Below is a small trained network, with its code and all its weights. Each question gives an input and a class and asks what happens when units are switched off, that is, made to give their printed mean instead of their output.

import numpy as np


def w(rows, s, z=0):
    codes = np.array(rows[::2]) - 128.0
    scale = np.full(codes.shape[1], s)
    scale[-1] = z or s
    return codes * scale


def f(y):
    return y / 2 * (1 + np.tanh(0.7978845608 * (y + 0.044715 * y**3)))


def log_softmax(a):
    a = a - a.max(-1, keepdims=True)
    return a - np.log(np.exp(a).sum(-1, keepdims=True))


def net(x, mask):
    res = np.array(x, float).reshape(1, 7) / 4 @ E
    y = f(res @ A[0][:, :-1].T + A[0][:, -1])
    res = res + np.where(mask, y, B[0][:, -1]) @ B[0][:, :-1]
    return log_softmax(res[-1] @ U[:, :-1].T + U[:, -1])


A, B = {}, {}
E = w([
[149,41,14,81,49],'x0',
[123,24,151,111,248],'x1',
[107,99,161,139,124],'x2',
[152,94,68,254,149],'x3',
[50,190,26,124,168],'x4',
[138,141,114,124,128],'x5',
[105,101,158,139,123],'x6',
],0.0065)
A[0] = w([
[172,124,98,193,157,82],'neuron 0',
[91,54,81,101,113,156],'neuron 1',
[98,161,154,52,121,30],'neuron 2',
[93,125,151,55,94,123],'neuron 3',
[249,134,186,145,106,52],'neuron 4',
[212,91,173,116,175,136],'neuron 5',
[113,71,112,111,77,135],'neuron 6',
[122,119,111,194,121,37],'neuron 7',
[152,128,112,174,127,33],'neuron 8',
[45,147,84,113,157,57],'neuron 9',
[51,173,111,136,147,154],'neuron 10',
[92,147,91,139,141,53],'neuron 11',
[107,101,89,234,162,80],'neuron 12',
[101,171,159,36,137,130],'neuron 13',
[148,189,175,194,189,100],'neuron 14',
[167,123,94,119,77,100],'neuron 15',
[51,139,73,129,181,98],'neuron 16',
[133,146,119,131,120,83],'neuron 17',
[107,190,188,146,176,151],'neuron 18',
[136,124,113,218,131,101],'neuron 19',
[131,81,79,118,100,2],'neuron 20',
[131,185,134,164,52,38],'neuron 21',
[117,149,198,153,131,76],'neuron 22',
[104,192,155,147,18,134],'neuron 23',
[165,123,124,49,219,100],'neuron 24',
[137,125,106,127,184,120],'neuron 25',
[221,101,160,128,114,58],'neuron 26',
[159,120,115,203,129,96],'neuron 27',
[120,95,107,165,92,117],'neuron 28',
[184,180,94,163,113,191],'neuron 29',
[233,123,162,134,92,129],'neuron 30',
],0.012,0.0046)
B[0] = w([
[132,70,201,53,59,180],'neuron 0',
[158,175,52,166,188,234],'neuron 1',
[158,102,178,24,58,171],'neuron 2',
[228,139,139,87,56,199],'neuron 3',
[85,226,157,150,72,203],'neuron 4',
[49,128,140,211,126,217],'neuron 5',
[159,193,48,137,155,201],'neuron 6',
[143,162,162,41,60,142],'neuron 7',
[117,151,224,32,124,127],'neuron 8',
[73,183,178,176,59,200],'neuron 9',
[140,161,117,196,110,227],'neuron 10',
[94,189,147,122,61,147],'neuron 11',
[127,92,150,54,112,229],'neuron 12',
[196,73,183,85,85,228],'neuron 13',
[217,153,18,74,213,248],'neuron 14',
[123,141,66,154,152,184],'neuron 15',
[71,162,148,206,73,236],'neuron 16',
[94,133,142,102,113,118],'neuron 17',
[182,156,26,155,160,254],'neuron 18',
[184,107,206,58,41,191],'neuron 19',
[152,191,102,62,195,157],'neuron 20',
[8,30,149,115,190,181],'neuron 21',
[172,181,50,124,147,176],'neuron 22',
[56,1,89,161,197,251],'neuron 23',
[98,22,151,123,132,210],'neuron 24',
[88,107,181,149,164,172],'neuron 25',
[58,193,144,142,119,181],'neuron 26',
[151,108,164,41,93,177],'neuron 27',
[191,127,106,82,131,162],'neuron 28',
[155,53,115,135,110,207],'neuron 29',
[82,190,100,166,131,216],'neuron 30',
],0.0079,0.0055)
U = w([
[193,165,32,87,168,105],'0',
[185,97,195,17,47,18],'1',
[35,19,132,126,201,122],'2',
[47,255,157,187,44,3],'3',
[157,95,92,137,128,248],'4',
],0.0096,0.0043)

Each question gives the input, the list of numbers given to net, and the class t.
The units are the neurons (one row each of A and B). Each row of codes is followed by its name. A weight is (code - 128) times the scale printed after its matrix; where a second scale follows, it is the last column's (A, B and U).
mask holds one flag per neuron, in row order. A switched-off neuron (its flag False) gives its mean, the last column of its row in B, instead of its output. The means were averaged over made-up inputs and are rounded, as every weight is.
A unit's drop is (log p(t) with every unit on - log p(t) with that unit switched off) / (log p(t) with every unit on - log p(t) with every unit switched off).
The circuit of an input: a set's keep is (log p(t) with only the set's units on - log p(t) with every unit switched off) / (log p(t) with every unit on - log p(t) with every unit switched off). Starting from the 12 units with the biggest drops (on a tie, the unit counted first), units are removed one at a time, each time the one whose removal leaves the highest keep (on an exact tie, the one counted first), for as long as the keep stays at least 0.8.
units of the circuit, in order: the units of the circuit, biggest drop first
unit that matters most: the unit with the biggest drop
top k neurons: the k neurons with the biggest drops, biggest first
drop of u: that unit's drop, to one decimal
input [-4,3,-7,3,-5,7,-3], class 3: unit that matters most -> neuron 4
input [2,-5,-5,3,0,5,-1], class 2: top 2 neurons -> [neuron 21; neuron 23]
input [5,-8,-7,4,8,-3,5], class 2: units of the circuit, in order -> [neuron 23; neuron 21]
input [3,-7,-6,6,3,3,-6], class 2: units of the circuit, in order -> [neuron 21; neuron 23]
input [-3,-7,2,2,-5,-5,-7], class 2: top 2 neurons -> [neuron 23; neuron 21]
input [-7,1,4,-7,-1,-4,2], class 0: top 2 neurons -> [neuron 18; neuron 22]
input [-8,8,8,2,-5,-4,7], class 0: top 2 neurons -> [neuron 14; neuron 22]
input [-3,-6,7,4,4,-1,5], class 2: top 2 neurons -> [neuron 23; neuron 21]
input [7,1,8,-1,8,-6,-6], class 3: units of the circuit, in order -> [neuron 9; neuron 16]
input [-3,7,-3,-7,-2,-6,3], class 1: top 4 neurons -> [neuron 13; neuron 23; neuron 3; neuron 2]
input [-8,2,3,-7,-4,-6,4], class 0: top 3 neurons -> [neuron 18; neuron 22; neuron 14]
input [-8,-1,-5,8,0,-5,0], class 0: top 4 neurons -> [neuron 14; neuron 18; neuron 22; neuron 13]
input [7,-5,-6,8,-6,-8,-7], class 1: top 2 neurons -> [neuron 0; neuron 19]
input [8,-7,-8,-1,-7,1,1], class 0: unit that matters most -> neuron 6
input [-8,-2,-4,-3,7,5,0], class 0: top 2 neurons -> [neuron 14; neuron 18]
input [5,-4,2,6,-8,8,0], class 3: top 4 neurons -> [neuron 4; neuron 30; neuron 26; neuron 14]
input [-7,-8,-8,-3,-3,-6,1], class 2: drop of neuron 18 -> -0.1
input [-5,-5,-2,-2,1,-8,7], class 4: drop of neuron 10 -> 0.1
input [0,-6,-5,2,-1,5,0], class 2: drop of neuron 23 -> 0.1
input [-7,4,-8,7,-8,3,7], class 3: units of the circuit, in order -> [neuron 4]
